Small tables with named rows and columns. After each table, cells are looked up by row and column.

fof =
cols = kozuvu, mab, dabalak, nufo, zaf, tigo, bupivub, pel, sir, vak
luvuf: [4.3, 4.8, 2.4, 4.0, 3.5, 4.3, 6.7, 5.3, 6.4, 4.4]
tesusen: [8.1, 7.1, 7.3, 4.8, 6.1, 4.8, 3.6, 3.9, 4.7, 5.7]
naz: [5.6, 5.3, 4.5, 3.8, 4.3, 4.6, 5.0, 4.0, 4.9, 4.8]
dimo: [3.2, 2.4, 5.8, 5.2, 5.5, 4.7, 5.3, 4.8, 5.1, 5.3]
zug: [5.5, 5.7, 4.9, 4.8, 4.9, 5.1, 4.9, 4.8, 4.9, 4.7]

What is the zaf of dimo in fof? 5.5
What is the vak of tesusen in fof? 5.7
What is the tigo of luvuf in fof? 4.3
What is the bupivub of tesusen in fof? 3.6
What is the pel of naz in fof? 4.0
What is the zaf of zug in fof? 4.9
What is the vak of zug in fof? 4.7
What is the vak of dimo in fof? 5.3
Row with the largest pel: luvuf

finolor =
         dozun  tas  bil  kizo  dileba  guzuver
leset      175  137  179   251     210      138
gep        226  221  155   174     126      150
zasus      218  166  192   137     149      213
sed        202  183  203   184     158      190
zukuf      169  209  185   157     146      196
bekid      194  168  177   170     212      174
tevedo     130  181  159   167     203      205
fumudeb    175  184  171   161     156      205
vok        215   97  186   230     207      192
rufes      184  231  123   228     168      216
fefi       205  177  119   213     234      156
gor        187  128  163   201      63      172

zasus, kizo -> 137
fumudeb, dileba -> 156
sed, bil -> 203
vok, dozun -> 215
zukuf, guzuver -> 196
sed, dozun -> 202
gep, dozun -> 226
Which row has the largest dileba? fefi

zozag:
	giru	gobovul	kese	nudolef
rupudum	58	73	59	55
lak	57	90	51	66
keloga	35	80	37	78
roz	68	57	71	37
tofotov	77	86	72	30
vovutez	81	72	77	16

What is the gobovul of tofotov in zozag?
86
What is the giru of keloga in zozag?
35
What is the nudolef of roz in zozag?
37
What is the kese of tofotov in zozag?
72
What is the gobovul of roz in zozag?
57
What is the giru of vovutez in zozag?
81
What is the kese of rupudum in zozag?
59
What is the nudolef of lak in zozag?
66
What is the nudolef of tofotov in zozag?
30
What is the gobovul of lak in zozag?
90
Row with the largest kese: vovutez

Table movotok
|  | nunu | fibi | gul | vinof |
|---|---|---|---|---|
| libu | 6069 | 14898 | 16392 | 14630 |
| dake | 6034 | 2906 | 14766 | 10190 |
| lorag | 98013 | 12710 | 24783 | 43873 |

nunu of dake = 6034
gul of dake = 14766
nunu of lorag = 98013
gul of libu = 16392
vinof of dake = 10190
fibi of dake = 2906

Table dip
,zir,nav,zamekit,mudon,salivug,felak
des,338,424,402,537,478,455
gofuvim,567,551,872,314,459,530
figi,397,367,690,328,413,311
beg,419,438,736,420,519,404
gom,476,445,322,487,347,566
femona,307,190,508,584,299,494
fum,528,367,471,579,674,463

zamekit of fum is 471
felak of des is 455
felak of femona is 494
zir of des is 338
mudon of fum is 579
mudon of gofuvim is 314
zamekit of gom is 322
salivug of des is 478
zir of gofuvim is 567
salivug of fum is 674
zir of figi is 397
zir of fum is 528
zamekit of figi is 690
salivug of gofuvim is 459
salivug of femona is 299
nav of gom is 445
felak of gofuvim is 530
zamekit of des is 402
mudon of beg is 420

dupili =
	pima	daz	lolaref	vutas	mon
folavo	52996	43656	21448	38014	67308
vem	59210	74870	59614	40394	52959
kib	36738	57336	76113	28115	92117

folavo, vutas -> 38014
vem, mon -> 52959
kib, pima -> 36738
folavo, lolaref -> 21448
kib, daz -> 57336
vem, daz -> 74870
folavo, mon -> 67308
kib, lolaref -> 76113
folavo, pima -> 52996
kib, mon -> 92117
vem, lolaref -> 59614
kib, vutas -> 28115
vem, pima -> 59210
folavo, daz -> 43656
vem, vutas -> 40394
Which row has the largest mon? kib

dif
|  | mag | rutup |
|---|---|---|
| gato | 21005 | 80112 |
| dere | 18501 | 68578 |
| batame | 14982 | 60661 |
| favire | 31534 | 98559 |
| suvone | 17622 | 64749 |

favire, mag => 31534
suvone, rutup => 64749
batame, mag => 14982
gato, mag => 21005
suvone, mag => 17622
dere, mag => 18501
favire, rutup => 98559
gato, rutup => 80112
dere, rutup => 68578
batame, rutup => 60661
Row with the largest rutup: favire

digofo =
           laf    kob
voro     37.13   7.77
gevugav  75.72  62.98
mekagin  44.40  26.81
rur       3.52  14.96

kob of rur = 14.96
laf of mekagin = 44.40
laf of gevugav = 75.72
laf of voro = 37.13
kob of gevugav = 62.98
laf of rur = 3.52
kob of voro = 7.77
kob of mekagin = 26.81

zuzoko =
        kovik  gefel  labatu  mig  muvonod  tolom  bar  dode  nor  ler
lev       145    109     218  122      114    192  146   138  149  142
meliro    145    137     144  187      107    141  104   157  122  170
rap        59    137     146  121      103    128  101   172  151  123
manup     121    112     133  150      148    136  150   175  127  146
dup        64    225      66  206      119     90  159   196  124  154
zafiba     82    177      98  160      111    158  155   126  178   87

nor of dup is 124
tolom of lev is 192
nor of manup is 127
mig of rap is 121
dode of dup is 196
tolom of zafiba is 158
nor of lev is 149
dode of rap is 172
muvonod of zafiba is 111
dode of meliro is 157
ler of zafiba is 87
bar of rap is 101
bar of dup is 159
labatu of manup is 133
ler of lev is 142

Table peb
	mon	bif	kep	bon	pum	levoke	pulupo
zepib	8.662	2.793	5.697	4.578	6.921	2.633	6.232
pul	4.750	4.431	4.284	7.723	6.765	4.565	3.571
musutel	8.253	6.395	6.945	3.274	6.129	7.432	7.917
gud	3.787	5.955	7.384	5.028	5.730	6.665	5.212
fatef	4.267	5.491	1.627	8.905	6.185	6.402	7.055
lativot	8.993	7.376	3.877	5.059	2.364	4.286	4.736
tutikap	5.775	7.624	5.927	4.519	4.960	6.529	5.946
pab	4.123	5.251	5.440	7.322	5.419	5.206	5.504
dipato	5.223	4.528	6.672	5.371	6.208	6.024	6.086

gud, kep: 7.384
tutikap, pulupo: 5.946
pab, bif: 5.251
dipato, mon: 5.223
pab, bon: 7.322
pab, kep: 5.440
lativot, kep: 3.877
gud, levoke: 6.665
dipato, bon: 5.371
gud, mon: 3.787
pul, kep: 4.284

pon =
|  | nus | budad | lokeg | magidus |
|---|---|---|---|---|
| ruzo | 139 | 200 | 73 | 106 |
| ret | 137 | 145 | 135 | 130 |
| rul | 132 | 136 | 143 | 139 |
| pomo | 135 | 227 | 43 | 92 |
| kip | 140 | 142 | 138 | 136 |
| kudafa | 139 | 149 | 131 | 119 |
| zibif | 133 | 127 | 153 | 151 |

What is the lokeg of rul in pon?
143
What is the magidus of kip in pon?
136
What is the nus of kudafa in pon?
139
What is the nus of pomo in pon?
135
What is the magidus of kudafa in pon?
119
What is the budad of kip in pon?
142
What is the nus of rul in pon?
132
What is the lokeg of ruzo in pon?
73
What is the budad of rul in pon?
136
What is the budad of pomo in pon?
227
What is the magidus of zibif in pon?
151
What is the magidus of rul in pon?
139
What is the lokeg of ret in pon?
135
What is the nus of zibif in pon?
133

vumoku
|  | kobi | bal | gadini | vumir | lol | vik |
|---|---|---|---|---|---|---|
| fab | 809 | 118 | 705 | 577 | 634 | 434 |
| los | 703 | 301 | 163 | 548 | 196 | 518 |
| nifoz | 831 | 64 | 711 | 526 | 658 | 436 |
| semo | 794 | 286 | 324 | 658 | 280 | 310 |
| deru | 805 | 136 | 541 | 591 | 473 | 389 |
| risa | 544 | 523 | 419 | 357 | 648 | 434 |
| fuf | 584 | 514 | 429 | 294 | 600 | 454 |
| ler | 804 | 211 | 313 | 669 | 379 | 458 |

vumir of nifoz: 526
vik of risa: 434
vumir of ler: 669
vik of fuf: 454
kobi of risa: 544
lol of fuf: 600
vik of fab: 434
kobi of fab: 809

fop
         borado    poz  verupo    zov  dokiliz  keker    bol  manoro
vopusum   0.538  0.491   0.515  0.487    0.561  0.501  0.542   0.507
fetutek   0.217  0.470   0.724  0.256    0.396  0.750  0.212   0.228
dus       0.435  0.497   0.572  0.434    0.458  0.566  0.424   0.421
lonut     0.559  0.506   0.445  0.573    0.490  0.439  0.567   0.579
puru      0.419  0.463   0.602  0.389    0.506  0.594  0.416   0.371
tuledop   0.290  0.504   0.689  0.297    0.396  0.688  0.274   0.286
zizat     0.325  0.485   0.676  0.311    0.433  0.668  0.326   0.303
dad       0.496  0.514   0.534  0.470    0.516  0.525  0.508   0.504
boseki    0.567  0.541   0.487  0.528    0.488  0.445  0.547   0.527
nur       0.142  0.456   0.805  0.167    0.368  0.832  0.128   0.140
namaza    0.103  0.470   0.885  0.080    0.326  0.875  0.081   0.055
mevigil   0.251  0.462   0.751  0.224    0.423  0.751  0.246   0.214
rim       0.611  0.521   0.412  0.616    0.479  0.390  0.609   0.621

puru, poz: 0.463
zizat, manoro: 0.303
rim, bol: 0.609
dus, zov: 0.434
boseki, verupo: 0.487
puru, keker: 0.594
namaza, poz: 0.470
mevigil, dokiliz: 0.423
zizat, verupo: 0.676
dad, dokiliz: 0.516
fetutek, poz: 0.470
boseki, keker: 0.445
rim, manoro: 0.621
nur, zov: 0.167
namaza, bol: 0.081
zizat, keker: 0.668
boseki, poz: 0.541
puru, verupo: 0.602
mevigil, zov: 0.224

